Below is a small trained network, with its code and all its weights. Each question gives an input and a class and asks what happens when units are switched off, that is, made to give their printed mean instead of their output.

import numpy as np


def w(rows, s, z=0):
    codes = np.array(rows[::2]) - 128.0
    scale = np.full(codes.shape[1], s)
    scale[-1] = z or s
    return codes * scale


def f(y):
    return np.maximum(y, 0)


def log_softmax(a):
    a = a - a.max(-1, keepdims=True)
    return a - np.log(np.exp(a).sum(-1, keepdims=True))


def net(x, mask):
    res = np.array(x, float).reshape(1, 7) / 4 @ E
    y = f(res @ A[0][:, :-1].T + A[0][:, -1])
    res = res + np.where(mask, y, B[0][:, -1]) @ B[0][:, :-1]
    return log_softmax(res[-1] @ U[:, :-1].T + U[:, -1])


A, B = {}, {}
E = w([
[130,128,126],'x0',
[10,68,117],'x1',
[128,130,127],'x2',
[129,125,129],'x3',
[127,126,130],'x4',
[129,127,131],'x5',
[187,3,60],'x6',
],0.0068)
A[0] = w([
[125,114,135,198],'n1',
[113,161,139,115],'n2',
[141,136,125,62],'n3',
[159,139,134,63],'n4',
[223,123,89,132],'n5',
[88,108,125,38],'n6',
[143,165,117,46],'n7',
[153,96,107,1],'n8',
[139,87,129,15],'n9',
[82,102,126,88],'n10',
[126,112,139,203],'n11',
[163,141,133,82],'n12',
[110,174,131,19],'n13',
[169,100,140,128],'n14',
[158,139,135,67],'n15',
[160,142,131,97],'n16',
[103,178,115,67],'n17',
[98,145,121,51],'n18',
[128,148,112,89],'n19',
[182,226,160,122],'n20',
[148,99,124,35],'n21',
[80,176,162,105],'n22',
[117,68,112,126],'n23',
[155,83,121,104],'n24',
[222,91,99,125],'n25',
[99,113,132,78],'n26',
[77,107,125,84],'n27',
[35,80,128,83],'n28',
[112,169,126,38],'n29',
[155,134,139,64],'n30',
[128,122,135,151],'n31',
[169,62,111,97],'n32',
[163,72,120,97],'n33',
[241,180,131,87],'n34',
[164,133,149,51],'n35',
[150,132,134,75],'n36',
[129,118,143,151],'n37',
[149,247,148,122],'n38',
[78,149,130,124],'n39',
[141,147,142,59],'n40',
],0.014,0.0078)
B[0] = w([
[130,128,73,219],'n1',
[137,139,160,169],'n2',
[106,128,140,128],'n3',
[102,116,152,133],'n4',
[50,109,77,240],'n5',
[84,117,152,137],'n6',
[113,125,186,132],'n7',
[166,165,180,135],'n8',
[171,140,180,132],'n9',
[93,128,145,165],'n10',
[129,130,69,226],'n11',
[103,128,136,141],'n12',
[172,119,168,138],'n13',
[165,131,130,179],'n14',
[100,134,145,133],'n15',
[105,132,137,146],'n16',
[141,132,169,154],'n17',
[119,139,173,134],'n18',
[126,127,141,128],'n19',
[43,113,71,240],'n20',
[157,152,160,133],'n21',
[181,136,175,215],'n22',
[177,143,103,204],'n23',
[145,136,178,183],'n24',
[228,142,77,251],'n25',
[103,136,134,139],'n26',
[91,129,148,165],'n27',
[46,117,167,219],'n28',
[153,146,163,137],'n29',
[109,115,147,130],'n30',
[127,129,116,158],'n31',
[157,136,213,216],'n32',
[151,136,192,197],'n33',
[33,129,222,225],'n34',
[93,117,147,132],'n35',
[114,116,148,130],'n36',
[127,132,114,158],'n37',
[254,127,124,254],'n38',
[167,116,85,189],'n39',
[113,134,172,130],'n40',
],0.043,0.0061)
U = w([
[196,128,135,58],'0',
[4,79,113,50],'1',
[125,98,57,254],'2',
],0.0044,0.0058)

Each question gives the input, the list of numbers given to net, and the class t.
The units are the neurons (one row each of A and B). Each row of codes is followed by its name. A weight is (code - 128) times the scale printed after its matrix; where a second scale follows, it is the last column's (A, B and U).
mask holds one flag per neuron, in row order. A switched-off neuron (its flag False) gives its mean, the last column of its row in B, instead of its output. The means were averaged over made-up inputs and are rounded, as every weight is.
A unit's drop is (log p(t) with every unit on - log p(t) with that unit switched off) / (log p(t) with every unit on - log p(t) with every unit switched off).
The circuit of an input: a set's keep is (log p(t) with only the set's units on - log p(t) with every unit switched off) / (log p(t) with every unit on - log p(t) with every unit switched off). Starting from the 12 units with the biggest drops (on a tie, the unit counted first), units are removed one at a time, each time the one whose removal leaves the highest keep (on an exact tie, the one counted first), for as long as the keep stays at least 0.8.
circuit, biggest first: the units of the circuit, biggest drop first
most important unit: the unit with the biggest drop
top k neurons: the k neurons with the biggest drops, biggest first
drop when u is switched off: that unit's drop, to one decimal
input [0,8,-8,8,-1,-8,7], class 1: most important unit -> n28
input [-4,-8,-4,6,-2,5,4], class 1: top 2 neurons -> n34; n5
input [-7,-8,-7,-3,-8,1,4], class 1: top 2 neurons -> n34; n5
input [-1,-6,-6,2,-2,1,5], class 1: top 4 neurons -> n5; n34; n38; n22
input [3,7,4,-2,-4,-4,7], class 0: top 4 neurons -> n23; n20; n5; n32
input [-6,8,1,3,-8,4,-8], class 0: top 2 neurons -> n22; n20
input [-7,8,3,-8,7,-6,8], class 0: top 3 neurons -> n23; n20; n5
input [-2,-8,7,-2,6,-7,4], class 1: top 2 neurons -> n34; n5
input [1,-6,-2,-4,-2,2,3], class 1: top 2 neurons -> n34; n5
input [-3,7,3,-5,5,-5,8], class 0: top 2 neurons -> n23; n32
input [0,-6,-3,-2,-6,-4,1], class 1: top 3 neurons -> n34; n5; n20
input [-8,7,-1,0,-2,-5,-6], class 1: top 2 neurons -> n28; n25
input [3,4,-3,-2,-4,1,2], class 1: top 4 neurons -> n38; n25; n28; n22
input [-2,-5,2,6,1,-6,0], class 1: circuit, biggest first -> n34
input [-6,7,-5,-5,-4,-4,-8], class 0: drop when n22 is switched off -> 0.5
input [2,6,8,-6,-2,6,7], class 0: drop when n34 is switched off -> 0.1
input [-4,2,3,-7,2,-5,8], class 0: drop when n40 is switched off -> 0.0
